Here is a tiny trained network, its code and every weight. The questions are about switching its units off for an input and a class, where a switched-off unit gives its printed mean instead of its output.

import numpy as np


def w(rows, s, z=0):
    codes = np.array(rows[::2]) - 128.0
    scale = np.full(codes.shape[1], s)
    scale[-1] = z or s
    return codes * scale


def f(y):
    return np.maximum(y, 0)


def log_softmax(a):
    a = a - a.max(-1, keepdims=True)
    return a - np.log(np.exp(a).sum(-1, keepdims=True))


def net(x, mask):
    res = np.array(x, float).reshape(1, 8) / 4 @ E
    y = f(res @ A[0][:, :-1].T + A[0][:, -1])
    res = res + np.where(mask, y, B[0][:, -1]) @ B[0][:, :-1]
    return log_softmax(res[-1] @ U[:, :-1].T + U[:, -1])


A, B = {}, {}
E = w([
[38,167,172,152,228,55,208,39,92,133,76,95],'x0',
[114,54,181,177,41,134,102,106,220,237,52,215],'x1',
[74,73,98,163,76,108,212,78,86,127,254,170],'x2',
[95,107,145,78,117,218,102,134,62,46,158,110],'x3',
[197,181,74,162,156,123,93,96,44,178,167,157],'x4',
[191,52,164,96,194,102,62,169,149,9,85,15],'x5',
[53,190,121,167,28,233,95,86,29,98,14,88],'x6',
[58,170,242,12,80,95,99,139,52,170,197,46],'x7',
],0.0066)
A[0] = w([
[134,191,131,150,195,85,151,163,90,97,88,96,173],'neuron 0',
[234,129,58,146,110,219,116,171,80,73,134,134,103],'neuron 1',
[191,164,100,173,113,153,85,178,75,39,158,148,167],'neuron 2',
[34,117,101,189,92,97,176,68,94,110,77,135,104],'neuron 3',
[87,112,130,176,58,124,170,17,147,184,73,158,207],'neuron 4',
[133,103,181,83,125,68,161,184,117,88,189,104,244],'neuron 5',
[104,150,171,69,117,147,45,150,102,186,68,102,238],'neuron 6',
[155,83,165,70,66,64,55,140,149,182,117,169,185],'neuron 7',
[156,137,118,136,107,144,128,136,198,190,108,119,120],'neuron 8',
[124,121,144,159,63,174,102,83,115,162,91,142,222],'neuron 9',
[129,159,111,141,215,46,142,145,128,103,112,64,124],'neuron 10',
[202,179,67,130,247,99,82,172,89,56,151,68,251],'neuron 11',
[233,127,102,127,88,163,80,191,103,135,140,199,233],'neuron 12',
[81,107,169,108,121,179,103,157,153,18,93,96,72],'neuron 13',
[102,98,121,79,126,82,226,71,109,143,246,120,244],'neuron 14',
[40,150,127,160,125,112,183,76,35,164,128,163,157],'neuron 15',
[149,150,117,187,130,137,105,140,173,174,62,177,181],'neuron 16',
[105,53,94,187,152,118,176,152,199,216,61,193,115],'neuron 17',
[118,213,132,96,167,96,121,114,91,131,134,107,182],'neuron 18',
[58,101,114,219,123,119,174,78,150,172,112,180,209],'neuron 19',
[125,143,107,172,125,108,104,177,217,147,61,188,182],'neuron 20',
[133,156,101,69,194,67,145,109,101,78,67,67,123],'neuron 21',
[159,76,50,156,149,78,183,159,254,151,135,178,252],'neuron 22',
[89,190,186,88,128,183,113,127,2,138,176,119,214],'neuron 23',
[52,86,183,78,80,162,69,163,115,65,69,82,223],'neuron 24',
[143,181,127,125,154,137,90,123,155,90,112,50,144],'neuron 25',
],0.0083,0.0037)
B[0] = w([
[146,121,133,150,201,141,155,74,108,143,64,115,184],'neuron 0',
[79,72,1,174,142,224,45,168,177,137,59,128,180],'neuron 1',
[77,57,39,152,166,134,50,125,150,146,95,97,175],'neuron 2',
[76,214,94,166,96,161,191,126,47,48,89,101,184],'neuron 3',
[140,190,122,211,37,183,213,104,49,100,174,141,209],'neuron 4',
[78,67,165,99,175,78,183,193,206,129,124,111,186],'neuron 5',
[133,149,169,87,74,77,136,124,134,169,89,45,187],'neuron 6',
[158,138,147,127,70,69,119,202,143,180,190,83,190],'neuron 7',
[177,137,181,134,83,105,78,161,132,181,139,179,175],'neuron 8',
[124,139,94,182,38,100,140,127,106,152,107,123,183],'neuron 9',
[194,107,227,190,244,75,168,91,108,163,83,127,189],'neuron 10',
[171,87,90,182,230,110,149,138,125,165,40,140,225],'neuron 11',
[114,61,54,150,105,99,45,173,171,175,113,119,203],'neuron 12',
[86,3,171,37,72,168,149,122,104,43,54,69,174],'neuron 13',
[84,179,105,134,173,94,156,157,201,61,229,180,199],'neuron 14',
[103,233,49,153,123,153,195,69,94,88,175,108,194],'neuron 15',
[188,130,121,134,55,157,61,55,104,150,96,129,205],'neuron 16',
[214,148,201,70,61,194,75,83,75,120,222,236,226],'neuron 17',
[106,170,158,122,207,145,144,82,138,147,108,150,173],'neuron 18',
[145,186,112,209,77,122,156,138,95,68,172,194,211],'neuron 19',
[208,83,195,113,75,192,73,46,91,158,97,176,214],'neuron 20',
[88,157,198,150,225,92,181,103,88,140,45,82,189],'neuron 21',
[206,44,203,168,143,163,55,153,134,50,197,224,250],'neuron 22',
[10,151,53,59,189,91,159,44,181,200,145,73,199],'neuron 23',
[88,83,188,37,52,169,177,146,98,111,86,22,199],'neuron 24',
[166,89,187,121,137,160,137,123,76,163,56,92,172],'neuron 25',
],0.0069,0.016)
U = w([
[141,84,149,132,181,63,164,188,183,90,200,176,125],'0',
[159,147,168,155,233,85,165,91,91,176,55,120,135],'1',
[127,85,2,152,164,168,47,161,144,144,79,137,122],'2',
[129,171,154,97,75,76,98,155,127,236,130,99,215],'3',
[88,87,169,51,111,162,154,142,104,70,72,86,182],'4',
[48,185,87,64,195,99,164,62,117,158,181,128,2],'5',
[103,195,82,206,106,159,183,80,63,98,130,153,74],'6',
[188,112,181,139,101,164,65,89,125,144,138,218,41],'7',
],0.0097,0.0025)

Each question gives the input, the list of numbers given to net, and the class t.
The units are the neurons (one row each of A and B). Each row of codes is followed by its name. A weight is (code - 128) times the scale printed after its matrix; where a second scale follows, it is the last column's (A, B and U).
mask holds one flag per neuron, in row order. A switched-off neuron (its flag False) gives its mean, the last column of its row in B, instead of its output. The means were averaged over made-up inputs and are rounded, as every weight is.
A unit's drop is (log p(t) with every unit on - log p(t) with that unit switched off) / (log p(t) with every unit on - log p(t) with every unit switched off).
The circuit of an input: a set's keep is (log p(t) with only the set's units on - log p(t) with every unit switched off) / (log p(t) with every unit on - log p(t) with every unit switched off). Starting from the 12 units with the biggest drops (on a tie, the unit counted first), units are removed one at a time, each time the one whose removal leaves the highest keep (on an exact tie, the one counted first), for as long as the keep stays at least 0.8.
units of the circuit, in order: the units of the circuit, biggest drop first
most important unit: the unit with the biggest drop
k most important neurons: the k neurons with the biggest drops, biggest first
drop of u: that unit's drop, to one decimal
input [-8,-3,-8,2,-7,-7,0,-5], class 2: units of the circuit, in order => neuron 1
input [-5,0,7,3,-8,-6,-5,-4], class 0: 2 most important neurons => neuron 14; neuron 16
input [5,4,1,1,-7,5,3,-6], class 4: 3 most important neurons => neuron 13; neuron 24; neuron 3
input [0,7,3,6,8,0,7,7], class 6: 3 most important neurons => neuron 4; neuron 9; neuron 15
input [-7,-3,8,-6,2,-4,4,5], class 5: units of the circuit, in order => neuron 23; neuron 14
input [0,7,1,8,0,3,8,-7], class 6: 2 most important neurons => neuron 4; neuron 9
input [3,7,-1,4,6,-2,7,8], class 6: 4 most important neurons => neuron 4; neuron 9; neuron 15; neuron 3
input [5,-3,4,-4,-8,5,-4,-8], class 0: 2 most important neurons => neuron 22; neuron 16
input [-3,3,-8,-1,-5,-4,7,5], class 3: 3 most important neurons => neuron 6; neuron 9; neuron 7
input [0,8,-5,-5,2,3,-7,8], class 3: 2 most important neurons => neuron 7; neuron 6
input [1,-5,0,1,2,8,7,-2], class 1: 2 most important neurons => neuron 11; neuron 21
input [-7,4,1,7,-2,0,4,0], class 4: 2 most important neurons => neuron 24; neuron 13
input [2,-1,8,4,0,-2,-4,-5], class 0: 3 most important neurons => neuron 14; neuron 22; neuron 16
input [-7,-6,-3,7,3,-7,2,7], class 5: most important unit => neuron 23
input [-7,1,-3,1,0,2,-1,-8], class 2: 3 most important neurons => neuron 1; neuron 12; neuron 2
input [-6,2,7,4,6,8,-7,3], class 0: 2 most important neurons => neuron 5; neuron 14
input [-2,7,-8,-4,-4,8,5,5], class 4: drop of neuron 13 => 0.5
input [5,-2,4,0,5,-6,-8,-2], class 0: drop of neuron 22 => 0.2
input [3,-8,1,5,6,-4,-5,-1], class 5: drop of neuron 10 => -0.1
input [0,5,3,7,1,-8,-1,7], class 5: units of the circuit, in order => neuron 23
